[100 = 0]
 93 108 111 111  95  98  63 103 102 108 100 110  74  97  98 111 100  81 108  74 102  99  92  47 141  84  93 105  97  91 118  98  91 130 119  62  98  92 124  94  92  82  84  71 106 104  98 106 150 111 115 106 109 119 104  95 111  95  84 112  91  95 121  97 110  96 125  98 118 106 120  90  74 123  89  96  97 118  93 104 101 105  90 107  92 129 101  96  94  88 124  97  82 130 101  90 107 103 101 102  69  98 100 108  77  96 103 105  96 101 111 112  78 113 107  97 126 100 111 119 100 109 111  98 101  93  93 107 120 107 118  90  92  91 103 102 113  88  53  94  91  97  97 125  96 142 111  96  83  92 124 -> <16>
 80  74 113  93  94  89  91  98  86 150  68  90  91  90 119 116 114 104 110  86 104  97  73 109 116 114 121 104  97 129  93 112 111  80  73 107  81 119  74  87  98 111  99  87  86 112 119  97 117 114  90 115 104 102 113  99  94  97 104  98 103 105  66  93  97  88 104 107  99 118  97 106 110 109 101 113  99  89  87 121  82 100  94  95  90  80 106 105 110 108  60  95 116 103  90 113  88 130  91 108  82 137  91 108 105 108  98 107 112  94  81  88 107  70 106  89 103  76  94 100  86  90  81  97 105  83 101 131 103  91  77  85  93 105  99  94 116  98 106 121 102 111 106  99  88 123 104  25  96  92 134 -> <12>
 87  93  96  74 109 104 134  85 106 126  90  91 123 105 118  92  97 110  89 113 102  94 114 121 107  92  94  88 106 104 106  90 102  93  78 132 111 110  96 106 107 122 120 109  88  90 137  96 105  98  96 100  79  93  92  98 112  84  93 115 109 101  84 105  89 108  94  95  83  93 101  98  87  91 123 109 108 104  88 100  86 105  79  98 117  82 102 112 114  95  99  97 100  69 109 112  84 111 102  92 102 118  91  98 102 115  83 100 112  93  94  89  99 107 110 113 103  97  77 101 108 102  96  92  97 114 109 104  90 104  77  87 114 106 102 102  98 114 119 100  97  92  92  88  95  92 101  71 103 129  95 -> <18>
100  91 109 106  99  97  83 117 103 103 101  98 104 107  81 104 116 103 125  77 100  91  84 101 111  94 126  87  95  93 100  97 106 103  88  62  96 122  58  84 134  83  81  92 126  94  92  86  80  98  98  93 119 109 122  96  96 101 109 101 104 110 110  93 105  81 112  91  99  98 102  93 102  98  82 111  94 127  97  95 100 112  90  93  86  96 103  95 113 107  98 107  89 112 118 103 110 127  91  90 105 123  99 104  80  94  96 110 109  86  59 120 119  99  84  90 105  75 109 137 109 108  87  97  99  99  98 112 117 114  89 101 119  89 114  84 119  93  92 123  95  96 107  96  94 111 126  61  92  77 161 -> <12>
 82 107  98  90 116 100 145  97  83  98  94  58 129 108 110  89  76  91  89 104  98  83 117 134  82  84  94 102  88 119  99  93  87  79  69 132  94 100 131 102  98 117 112 105  93  98 104 104  91  93 100  90  75  87  97  98  95 110  79  97 103  92 110  96  75 104  91 124  92 104 119 107 108  65 117 108 124 103 116  97 105 100 129  97 103  67 106 106 115  76  96  92 102  83 107 115 104 112 117 101  92 115 109  89 117 142  84  90  97 104 122  70 102 102 117 114 111 113 105  98 136 111 110  64 112 114 108  92  64  92 116  96  87 116 105  91  70  99 148  84  85  91 109  94 109  87  80 106 114 118  76 -> <18>
101  94 101  88 107  97 111  98  97 102 113 101  94  93  98 103  95  87  98 107 100  98 106  87 107 100 108  93  96 108 108  98  99 106 107  88 106 101 110 101 110  91 110  79 101  97 100 104 100  96 105  98 108  99 105  88 109 101 141 109  95 100  90 103 111  93 116 102 100  92  97  89 114 110 108  97 101 100  98  64 106  94  91  99 108 112  95  93  96  98 103 106 107 102  94  98 109 115 100  95  95  94  98 123  98 106 100 108  94 103  93 101 110  90 109 101 155 141 118  95 108 107  90 100 105  89 114  94 105 102 138  96 101 108 110 119  85  75 107  97 100  99 100 114  92 121 101 106  91 107  84 -> <8>
 85  73 101  85  85  68 121 105 116 126  72  88 114  95 114 120  91 110  96  90  98  92  91 127  91 105 129  97  72 144  67 107 115  25  82  98  90 117 122  93 114 105  93  78 116  98 112 100 104  90 116  95  92  86  99  95  94  92 104 101 108  96 108  94  74  90 115 108 114 102 105 101 116  84 112  98  92  89 112  99 101 106 101  85  82  80 106 122 131  90  73 107 106 117 102 100 111 132  93  99  88 100  90 111  99 108 102 107  99  94  88  86 119  71 105  81 103  81 109 112 120  99  92  79 111  93 111 119  90 101  96  87  85 109  97  80  99  89 138 101  98  93 105  93 135 141  80  57 107 105 125 -> <18>
102  77  98 120  92  76 103 115 107  51  87  91 105 112  75 131  86  94  96  89  77  86  79  91  91 104  82 122  84 118  90 114  94  60 110 118  81 102 140 102 116  98  52 107 132 127  97  91  61  94 112 101 100  81 120  90  86 112  86  98  85 113 144 105 112  69 134 109 127 141 111  75 132  55  72  78 102 103 102 175 106  82 132  95  66  72 117 100 111  96  87 101 111 148 123  75 120 108 110 110  98  58 101 117 122  97 153  98  78  97 105  89 116  72 105  89  84  90 123 124 150 114 106  74 113 106  87 109  98  98 146 114  79  80 113  56 105  67 115  66 100 107  92 112 109 102  72 100 102  69 116 -> <18>
 94  75  85  86 116 106  87  92  94 129  77 112 113  94 115 120 122 113 133  92  94 102  78  92 107 110 102  98 117 124  94  89 120 102  77 110 105 131  59  93 111 126  99  99  87 111 116  78 106  96 104 113 120  90  91  87 109  80 108  83 109  97  77  90 120  88 105  91  97 104  83 112 111  98  92 100  84  84  93 103  86  94  86  96  93  94  96 105 111 106  55  95  97  96  95  97  75  94  73 103  86 121  93 104  94  93  83 107 119  98  68  98 105 102  71 105  89  90  96 110  85  93  79 109  79 105  95 125 112 108  69  91  83 124  82 108 136 100  92 122  88  91 109  96 100  92 116  25 109  84 142 -> <16>
119  55 111 122  98  86  84 117 122  62 112  93  79 101  94 124  95 100  97  62  86  96  94  78  73 113 106  90  95  93 109  81  81 124 111 101 104 107 142  94  93  78 101  95 129 107  97 100 104 109  99 115 101 108 113  97  93 100 102 113  96 112 126 113  89  97 109  93 103  88 110  89  84  88  86 100 102 101 100  87  96 121 115 107  87  86 104  99  92 108 102 131  97 132 106 121 104 115 102  98 116  70  70  98 101  85 158 110 104  82 116 113  92  71  98 100 100  89 111  99 106 108  90  87  68  98  96 124 107 111  99 106 113  72  98  91 111  95  88  88 100 120  92  95 110 112  98 105 105 100  91 -> <7>
102 107  80 100 103 107 115  89 109  72 114  96 110 101  91  85  99 103 108 114  80 130 122 129  72  94 110  99  98 104  94  96 106  68  92 124  97  99  87 111 114  93  76 118 111 100 104 104  67  74  92  90  84  93 103 106 103  97  79  92 106  88 108  56 105  93  90 106  89  79 105  94 112  72  98 110 104 106 112 105  87  89 110  92  98  97 101  94 104  84 107 109  94  76 111  90 122 102 110  95 116  92  95  84 104 109 105  93  94  87  80 104 111 110  93 105  88 107  95 107 120 104 116  94 117 121  96  80 115 110 114 109 104  99 111  90  91  85 126  94  86  88 120 102 107  81  99 134 105  94  91 -> <12>
 74  91 114 102  87  91 125 116 119  97  78 111 108 110  90  82  95  98 108  83  91  76  83 130  93  91 106  97  91 116  98  96 106  63  76  90  74 122  84  92 127 105  65 102 108  94 101  89  58 122 100  95  82  90 121 102  84 102 104  87  93  98 148  97  66  78 110 117 107 128 153 100 109  58  90 110  99 121 110 106  86 108 129  86  88  65 100  86 113  93  83  99  76 106 122  82 104 136 107 101 109 118  99 112  79 110  87 100  99  83  80  97 111  78 100  94 113  81 120 147 154 102 100  59 110 102 107 110 106 101 112 114 102 107 106  57  82  94 110 107 108 101 111  89 106  76  91  64  99  71 149 -> <12>
 89  80  99  44  94  95 118 106  93 155  72 101 122 101 108 110 112 127 110 118 137  95 100 134  92 113 109  88 101 147  93 105 125  76  51  97 107 111  70  98 117 118 130  68  88  96 124  90 120  83  95 103 105  87  77  81  83  85 126  85 106  91  63  86  90 105 127 113  81  89  74 126 106  96 128 100 109  79 109  98  83  95  90  73  99  66  92  98 123  82  60  92 111  86  77 120  95 102  80 101  95 121  98 100 103 131  83 103 100  99  66  68 130  60 113  88 102  79  94  78  87  83  74  94  99  85 125 112  93  90  54  72  77 121  88  93  88 110 131 139  89  82 113  82 102 128 109  25 109 125 109 -> <18>
106  94  98 111 107  82  91 116 114  72 101 103  91  97  93 118 105 104 110 103  95  97  83  78  98 104 101 113  98 101 104 100  92  99 125 101 103  98 116  96 103  96  81  89 123 109 101  83  81  90 102 102 102  96 114  59  95  83  97 117  88 105 110 100 100  88 117 106 126 100  93  98  92  89  84  82 101  94 103  90 101  91 108  94  87 103  94  99  89 122 107  95 110 123 102  90 105  89  96 106  78  74 103  96 111  81 112 100  92  92 102 110 104  80  99  80  92 105 113 101 104  99 102  99  92  99  90 103  95 103 115 105  67  87  97  97 113 101 105  96 106 109 105 107 106 102 110  97 105 103 107 -> <8>
117  85 102  87  85  87 101 116 102  93  91 103 100  93 134 135 109 102  86  91  99 130  84  78  99 113 113 118 114 107  98  90  98 125 120 112 120  88 147  94  70 112 134  90  95 116 121  95 132 112 107 112  89 101  89  79 107  99 100 107  95 108  91 102 106 110  83  99  96 104  71  97  85 112 111  93  93  61 108  86 100  84 109 112 106  60  94 121 112 101  91 108 112 113  82 133  90  87  95 101  86  73  86 101 107  85 100 111 105 104 135  77  80  70 130  87  91  80  99  70  64 117  90 101  92  82 102 142  80  95  85  90  87  95  87 111  95 126  90 106 110 112  94  84 105 101  96  95 101 129  57 -> <7>
 94  98  84  93 109 105 105  93  93 112 102 103  99  95  87  87 107 104 112 109 104  99 108 118 100 104 111  84  99 101  75  99 108  87  78 104 100 105  56 121 111  85  90 106 104  93 109  94  79  91  93  94 108  96 110 105  98  96 108  95 106  98  91  83 107  85 101 101  95 100  99  94 104  70  95  88  95 103  97 106  99 111  90  95  88  85  96  91 106 102 102 107  92  75 103  98 100 107 104 106 117 121 105 109  91  93 102 104 104 116  65 113 112 102  86  92  99  92 103 110 103  82  91 107  95  99  96  78 112 111  91  98 125 114 106  89 104  89  99 118 110  90 168  99 106 102 118  99  97  92 121 -> <12>
104 106  88 105  94 117 121  98 101  52 102  95 108 115 122 163 106 108  98  92  86  92  87  91  66  91  85  98 106 112  89  95 105 117 132 161 129  90 139  99  96 146 126 113 119 102 104  95  77  95  69 108  88 104  85  65  90 103  76  95 121  90 121 124  86  96  73  90  76  91  95  75 101  55  88  99 113  97 110  94 106 104 125  87  98  89 116 109 106  87  71  88  94 136  87 113  94  78 106 102  95  54  85 102 104  90 125  90  94 103 121  99  87  81 100 106  82  95 103 106 133 115  96  84  80 113 113 144  94 134  94 121  86  90  80 108 103 138 114  90 108  92 111  66 106  69  99  69 127 108  73 -> <7>
